Q:
[[ -8 -20  -2  -9  36  55  58]
 [ -8 -17   4  55  73  59  42]
 [-11   7 -18 -11  49  63  73]]
A: 63

Q:
[[23 56 16 20  8 21]
 [12 11  8 12 11 20]
 [31 39 21 12 52 20]]
A: 52

Q:
[[-28 -28  25   7   1   0]
 [ -9  21 -64   4  10 -30]
 [-13  22 -64   2   2 -25]]
A: 2

Q:
[[-16  43  27 -72  51 -37   1]
 [  1  -2  13  -8  -4   6   8]
 [ 52  17 -48 -50 -24 -54  18]]
A: -54

Q:
[[-59 -33 -62 -73]
 [-51  52 -62  72]
 [-51  51 -31 -31]]
A: -31

Q:
[[-43  31 -68 -19 -66]
 [ 52 -15  32 -64 -71]
 [-14 -11 -22 -45 -14]]
A: -45

Q:
[[-26  77 -13 -36 -55]
 [-29  28 -44 -19  -3]
 [-16  27 -26  68  47]]
A: 68

Q:
[[-27 -69   3 -51  41 -19  66]
 [ 64  -4 -34  -8  64 -37 -36]
 [  1 -69 -10 -55  64  -3  50]]
A: -3

Q:
[[ 13  14 -15 -20   8]
 [-15 -27 -31  -8  57]
 [ 14  36 -56   1   7]]
A: 1

Q:
[[-35 -25 -14  63]
 [-26 -28 -12  49]
 [-36 -31 -15  67]]
A: -15
---
[[-1.127  0.285 -0.294  1.017  0.363  0.013]
 [-1.643 -0.555  0.692  0.259  0.150  1.310]
 [-0.679  0.062 -1.293 -1.194  0.182  1.980]] >> 1.980, 1.310

[[-10.818  -5.633  17.433 -15.070]
 [ -0.608   3.375   1.526  17.670]
 [ -8.331   0.282  21.866 -17.770]] >> 21.866, 17.670

[ -3.126  -1.103   2.485   8.326  15.675 -11.518   5.011] >> 15.675, 8.326

[  82.2  100.7 -160.9 -194.5   14.3   -2.7] >> 100.7, 82.2

[[ -71.861  165.177 -107.608  -38.371 -179.191  -13.371]
 [-151.979 -148.546  -71.973 -188.482 -156.469  -99.973]] >> 165.177, -13.371

[  5.144  -9.757  17.256  11.937  -7.630 -16.284] >> 17.256, 11.937

[[ 0.058 -0.053  0.221  0.093  0.071  0.021]
 [-0.040 -0.057  0.133  0.128 -0.188  0.064]] >> 0.221, 0.133
---
array([2, 9, 5, 8]) → 5

array([[9796, 4087, 3475, 2913, 2272, 2320],
       [5831, 3980, 1166, 3422, 2154, 1990]]) → 1166

array([235, 195,  63,  56, 183,  62]) → 63

array([[480, 809, 554, 355, 713, 949, 119],
       [499, 299, 460, 335, 591, 842, 506],
       [664, 754, 566, 472, 436, 568, 757]]) → 566

array([[25, 74, 76, 55],
       [44, 36,  6, 23]]) → 6

array([ 920,  -49,  836, -839,  756, -924,  -33]) → 836

array([   3,  737,  -79, -543]) → -79
---
[[-47  35 -28 -14 -24  45 -55]
 [ 17 -60  52 -21  45 -34  72]
 [ 52 -25  19  23  14 -46  45]] >> 14

[ 47 -32  60  14 -21 -29] >> 14

[[ 62   0  71 -66 -73]
 [-24  36 -71  62  59]] >> -71

[ 40 -48 -27 -36  57] >> -27

[[-10  44 -55 -31  49  60 -27]
 [-56 -54  12 -44  55  41  60]
 [-29 -54  54  14 -33 -56  52]] >> -33

[[-61  38  55  15 -60]
 [-57  60  36 -58 -59]
 [ 25 -63  39  59 -22]] >> 39

[ 47 -61  49  56] >> -61

[[-10  60 -21  30   2]
 [ 19 -48  22 -15 -24]] >> 22

[ -5 -39 -17  24 -63  62  -3] >> -63

[[-11  19 -24  52 -26]
 [ 70 -53 -38 -11  13]
 [ -3  24 -44  74 -23]] >> -44
---
Input:
array([[ 13,   5,  19, -31,  19],
       [ 12,  19,  -8,   3,  -9],
       [-11,   7,  -3,  42, -26]])
Output: 12

Input:
array([[175, 131,  45, 200, 202,  79],
       [ 41, 197,  90, 191,  61,  42]])
Output: 41

Input:
array([[ 32, -10,  12,  -9],
       [-33,   2,  16, -14],
       [  6,  14, -10,  37]])
Output: -33

Input:
array([[224, 216, 238, 228, 219, 232],
       [179, 188,  62, 157, 200,  89],
       [173, 185,  43, 148, 198,  73]])
Output: 179

Input:
array([[198,  56, 167, 154, 103,   1, 194],
       [  8, 150,  31,  54, 104, 187,   1]])
Output: 8

Input:
array([[0, 5, 5, 0, 5],
       [3, 2, 2, 4, 1],
       [8, 1, 6, 5, 0]])
Output: 3

Input:
array([[1, 7, 5, 4, 6, 2],
       [1, 6, 5, 7, 1, 6]])
Output: 1

Input:
array([[116, 194, 104, 159],
       [ 80, 202,  68, 191],
       [121,  35, 133,  70]])
Output: 80

Input:
array([[515, 657, 521, 657],
       [327, 842, 366, 836],
       [968, 227, 925, 225]])
Output: 327

Input:
array([[6168, 3019, 9233, 3938, 8871, 3581],
       [7119, 4642, 7194, 4379, 5851, 2926],
       [7565, 4579, 5580, 4841, 6108, 1392]])
Output: 7119
---
[[33, 59, 7, 17, 41, 51], [38, 28, 78, 33, 68, 7]] ⇒ 7
[[38, 10, 8, 13, -8], [-26, 14, 3, -15, -10]] ⇒ 8
[[8075, 9047, 9681, 5853], [6033, 1221, 4904, 6929]] ⇒ 9681
[[449, 449, 31, 320, 953], [162, 162, 14, 19, 642]] ⇒ 31
[[4, 5, 1, 2, 5, 6], [7, 9, 7, 2, 7, 3]] ⇒ 1
[[6128, 3910, 8532, 4456, 9729, 3587, 4225], [1068, 4229, 3839, 6203, 3959, 4074, 3629]] ⇒ 8532
[[286, -544, 104, 673], [23, -290, 29, -275]] ⇒ 104
[[5, 9, 5, 3, 8, 8], [7, 4, 5, 2, 4, 6]] ⇒ 5
[[7, 2, 6, 7, 4, 5], [3, 5, 9, 6, 6, 3]] ⇒ 6
[[5262, 3887, 6261, 5365, 6320], [2993, 7429, 4601, 8171, 6633]] ⇒ 6261
---
-20	262	-503	246
121	-219	-572	7
-350	610	-289	82
→ 7

446	276	326	771	705	424	82
111	591	291	271	408	315	589
→ 589

396	500	-93	233	828	222	-350
5	109	-94	12	-328	-668	-1
259	98	462	-156	328	-576	554
→ -1

-781	-182	-842	262	-751
157	385	59	-683	-586
662	-295	212	-558	-395
→ -586

5	33	544	101
952	803	148	716
706	719	653	114
→ 716

7	2	6	6	2
4	3	2	4	5
3	5	3	3	0
→ 5

2	5	5	4	7
3	1	4	6	5
→ 5

89	380	561	-909	-705	-678
340	-10	-578	750	398	-493
→ -493
---
[[  6  -8   6 -30 -15  -3  -2]
 [-26 -10 -22  34  -8 -42 -13]] Out: 6

[[27 17 74 31  6 20 12]
 [19 16 54 35  3 14 14]
 [38 15 67 41  8 28  8]] Out: 27

[6375 2436 4601 8420] Out: 6375

[[6 7 3 2 5 2]
 [9 1 1 4 3 6]
 [4 6 4 5 5 6]] Out: 6

[ 17 236 109 185] Out: 17

[[90 92 26 45 72 25 49]
 [23 67 66 65 19 68 84]
 [30 18 50 25 33 48 41]] Out: 90

[-764  -43  350  510   83  163  322] Out: -764

[186 623 706 546 912 520 268] Out: 186
---
[ 157.6  175.1  -71.9  133.8 -108.1  -97.6] Answer: -108.1
[ 0.17  0.14 -0.16  0.10 -0.03 -0.07] Answer: -0.03
[-158.9 -163.8  161.3  -57.9 -153.5 -193.9] Answer: -153.5
[ -16.54 -132.22   -7.00  -23.33  -10.49  139.50] Answer: -10.49
[ 0.07  0.14  0.03  0.03 -0.10  0.12] Answer: -0.10
[ 1.0 -1.2 -0.6  1.8 -1.1 -0.8] Answer: -1.1
[-0.779 -0.719  1.810 -1.116 -1.275 -1.412] Answer: -1.275
---
[ 50  16 -39  73  23  33 -30] --> 23
[  7 -27  -2  45 -44  69 -37] --> -44
[ 17 -14   8 -16  10 -76  32] --> 10
[ -4 -64 -34  50  -7  -1  69] --> -7
[ -9 -78  -1  12 -29   4  44] --> -29
[-53 -78 -43 -19   9  12  -6] --> 9
[-21  61  23 -19   9  -9 -17] --> 9
